Below are the code and all the weights of a small trained network. Each question names an input and a target symbol and asks about switching units off, where a switched-off unit gives its printed mean instead of its output.

import numpy as np


def w(rows, s, z=0):
    codes = np.array(rows[::2]) - 128.0
    scale = np.full(codes.shape[1], s)
    scale[-1] = z or s
    return codes * scale


def norm(h):
    return h / np.sqrt((h * h).mean(-1, keepdims=True) + 1e-5)


def softmax(a):
    e = np.exp(a - a.max(-1, keepdims=True))
    return e / e.sum(-1, keepdims=True)


def log_softmax(a):
    a = a - a.max(-1, keepdims=True)
    return a - np.log(np.exp(a).sum(-1, keepdims=True))


def net(x, mask):
    ids = ['βγδεζθλμστψ'.index(c) for c in x.split()]
    T = len(ids)
    res = E[ids] + P[:T]
    u = 0
    for l in range(3):
        r = norm(res)
        for j in range(3):
            rows = slice(2 * j, 2 * j + 2)
            q, k, v = (r @ M[l][rows].T for M in (Q, K, V))
            z = softmax(np.where(np.tri(T) > 0, q @ k.T / 2**0.5, -1e9)) @ v
            o = O[l][rows]
            res = res + np.where(mask[u + j], z, o[:, -1]) @ o[:, :-1]
        u += 3
    return log_softmax(norm(res)[-1] @ U[:, :-1].T + U[:, -1])


Q, K, V, O = {}, {}, {}, {}
E = w([
[231,217,159,81],'β',
[181,125,134,137],'γ',
[102,104,116,147],'δ',
[122,122,115,115],'ε',
[120,136,132,123],'ζ',
[70,255,128,175],'θ',
[168,112,213,124],'λ',
[119,116,128,123],'μ',
[115,81,162,144],'σ',
[129,87,82,122],'τ',
[155,134,105,139],'ψ',
],0.0098)
P = w([
[95,155,196,113],'0',
[160,254,212,155],'1',
[135,206,194,142],'2',
[127,180,176,130],'3',
[126,175,172,127],'4',
[125,170,166,122],'5',
[125,168,164,122],'6',
[125,168,163,123],'7',
[125,169,166,120],'8',
],0.0027)
Q[0] = w([
[38,143,76,95],'L0H1',
[254,132,67,160],'L0H1',
[127,219,240,181],'L0H2',
[72,98,101,75],'L0H2',
[200,111,181,152],'L0H3',
[202,94,187,88],'L0H3',
],0.0048)
K[0] = w([
[57,108,139,102],'L0H1',
[159,176,171,198],'L0H1',
[144,189,79,110],'L0H2',
[84,119,163,148],'L0H2',
[52,131,97,98],'L0H3',
[3,30,196,12],'L0H3',
],0.005)
V[0] = w([
[212,132,213,106],'L0H1',
[93,174,169,112],'L0H1',
[151,152,132,148],'L0H2',
[93,124,167,106],'L0H2',
[16,84,126,81],'L0H3',
[129,241,3,188],'L0H3',
],0.0039)
O[0] = w([
[148,114,114,91,70],'L0H1',
[158,58,165,86,91],'L0H1',
[81,137,122,156,129],'L0H2',
[105,139,192,213,104],'L0H2',
[163,140,118,3,92],'L0H3',
[99,147,171,117,254],'L0H3',
],0.0041,0.00074)
Q[1] = w([
[143,138,227,115],'L1H1',
[206,232,67,89],'L1H1',
[94,135,61,77],'L1H2',
[84,176,104,105],'L1H2',
[115,254,183,103],'L1H3',
[163,173,244,137],'L1H3',
],0.0046)
K[1] = w([
[96,106,169,36],'L1H1',
[190,156,73,45],'L1H1',
[35,81,179,112],'L1H2',
[161,11,169,116],'L1H2',
[111,175,202,163],'L1H3',
[179,167,253,112],'L1H3',
],0.005)
V[1] = w([
[152,96,72,145],'L1H1',
[215,133,179,195],'L1H1',
[133,200,50,246],'L1H2',
[169,224,178,141],'L1H2',
[208,252,116,70],'L1H3',
[185,165,5,133],'L1H3',
],0.004)
O[1] = w([
[111,93,253,169,169],'L1H1',
[153,71,202,84,130],'L1H1',
[226,127,77,48,219],'L1H2',
[56,186,125,43,89],'L1H2',
[123,20,43,112,20],'L1H3',
[71,123,191,97,255],'L1H3',
],0.0029,0.00075)
Q[2] = w([
[85,138,85,189],'L2H1',
[94,174,170,15],'L2H1',
[209,206,188,85],'L2H2',
[255,125,92,36],'L2H2',
[32,116,207,91],'L2H3',
[61,62,134,120],'L2H3',
],0.0069)
K[2] = w([
[8,144,126,114],'L2H1',
[183,38,127,146],'L2H1',
[253,173,251,127],'L2H2',
[246,105,89,13],'L2H2',
[29,38,155,169],'L2H3',
[40,135,192,121],'L2H3',
],0.0048)
V[2] = w([
[219,47,155,32],'L2H1',
[159,7,13,58],'L2H1',
[234,137,168,83],'L2H2',
[151,168,143,255],'L2H2',
[79,167,204,23],'L2H3',
[18,21,207,157],'L2H3',
],0.0037)
O[2] = w([
[197,137,94,148,2],'L2H1',
[146,155,38,61,35],'L2H1',
[142,33,46,239,44],'L2H2',
[45,4,80,11,201],'L2H2',
[152,200,202,128,65],'L2H3',
[230,105,200,71,202],'L2H3',
],0.0038,0.00099)
U = w([
[223,194,130,142,83],'β',
[190,17,74,211,161],'γ',
[2,30,182,118,197],'δ',
[146,134,158,117,11],'ε',
[139,117,174,131,23],'ζ',
[57,231,153,219,125],'θ',
[210,36,192,171,139],'λ',
[139,70,147,130,14],'μ',
[142,34,177,140,68],'σ',
[81,124,29,19,254],'τ',
[31,55,26,246,173],'ψ',
],0.008,0.0034)

Each question gives the input, a string of symbols that net reads in full, and the target symbol t.
The units are the heads (2 rows each of Q, K, V and O). Each row of codes is followed by its name. A weight is (code - 128) times the scale printed after its matrix; where a second scale follows, it is the last column's (O and U).
mask holds one flag per head, layer by layer. A switched-off head (its flag False) gives its mean, the last column of its rows in O, instead of its output. The means were averaged over made-up inputs and are rounded, as every weight is.
A unit's drop is (log p(t) with every unit on - log p(t) with that unit switched off) / (log p(t) with every unit on - log p(t) with every unit switched off).
The circuit of an input: a set's keep is (log p(t) with only the set's units on - log p(t) with every unit switched off) / (log p(t) with every unit on - log p(t) with every unit switched off). Starting from all 9 units, units are removed one at a time, each time the one whose removal leaves the highest keep (on an exact tie, the one counted first), for as long as the keep stays at least 0.8.
circuit, biggest first: the units of the circuit, biggest drop first
unit that matters most: the unit with the biggest drop
heads that matter: for each layer, one digit per head in row order, 1 if its drop is at least 0.15 and else 0, layers parted by /
drop of u: that unit's drop, to one decimal
input τ τ ψ, target ψ: circuit, biggest first	L2H3
input θ δ σ θ ε, target θ: heads that matter	000 / 101 / 111
input τ τ τ μ, target τ: heads that matter	101 / 110 / 100
input δ δ ψ γ τ, target δ: heads that matter	001 / 000 / 110
input β τ δ μ τ τ, target β: circuit, biggest first	L1H3, L2H2
input λ τ τ, target λ: circuit, biggest first	L1H1, L1H3, L2H3
input δ ψ τ σ τ τ τ, target δ: circuit, biggest first	L1H2, L1H3, L2H2, L0H1
input τ δ ψ, target ψ: circuit, biggest first	L2H3, L2H2
input δ θ ζ, target δ: circuit, biggest first	L2H1, L2H2
input γ ψ τ ψ τ δ τ ψ μ, target γ: circuit, biggest first	L1H2, L2H2, L1H1, L2H1
input ψ σ δ τ, target ψ: heads that matter	011 / 011 / 001
input ψ τ δ ε, target ψ: heads that matter	001 / 010 / 011
input τ λ θ δ τ ψ ψ ζ, target τ: heads that matter	001 / 011 / 100
input τ δ μ γ, target γ: unit that matters most	L2H2
input ψ τ δ ψ ψ ζ, target ψ: drop of L1H2	0.8
input τ τ ε, target τ: drop of L0H1	0.4
input β τ τ τ, target β: drop of L1H3	0.7
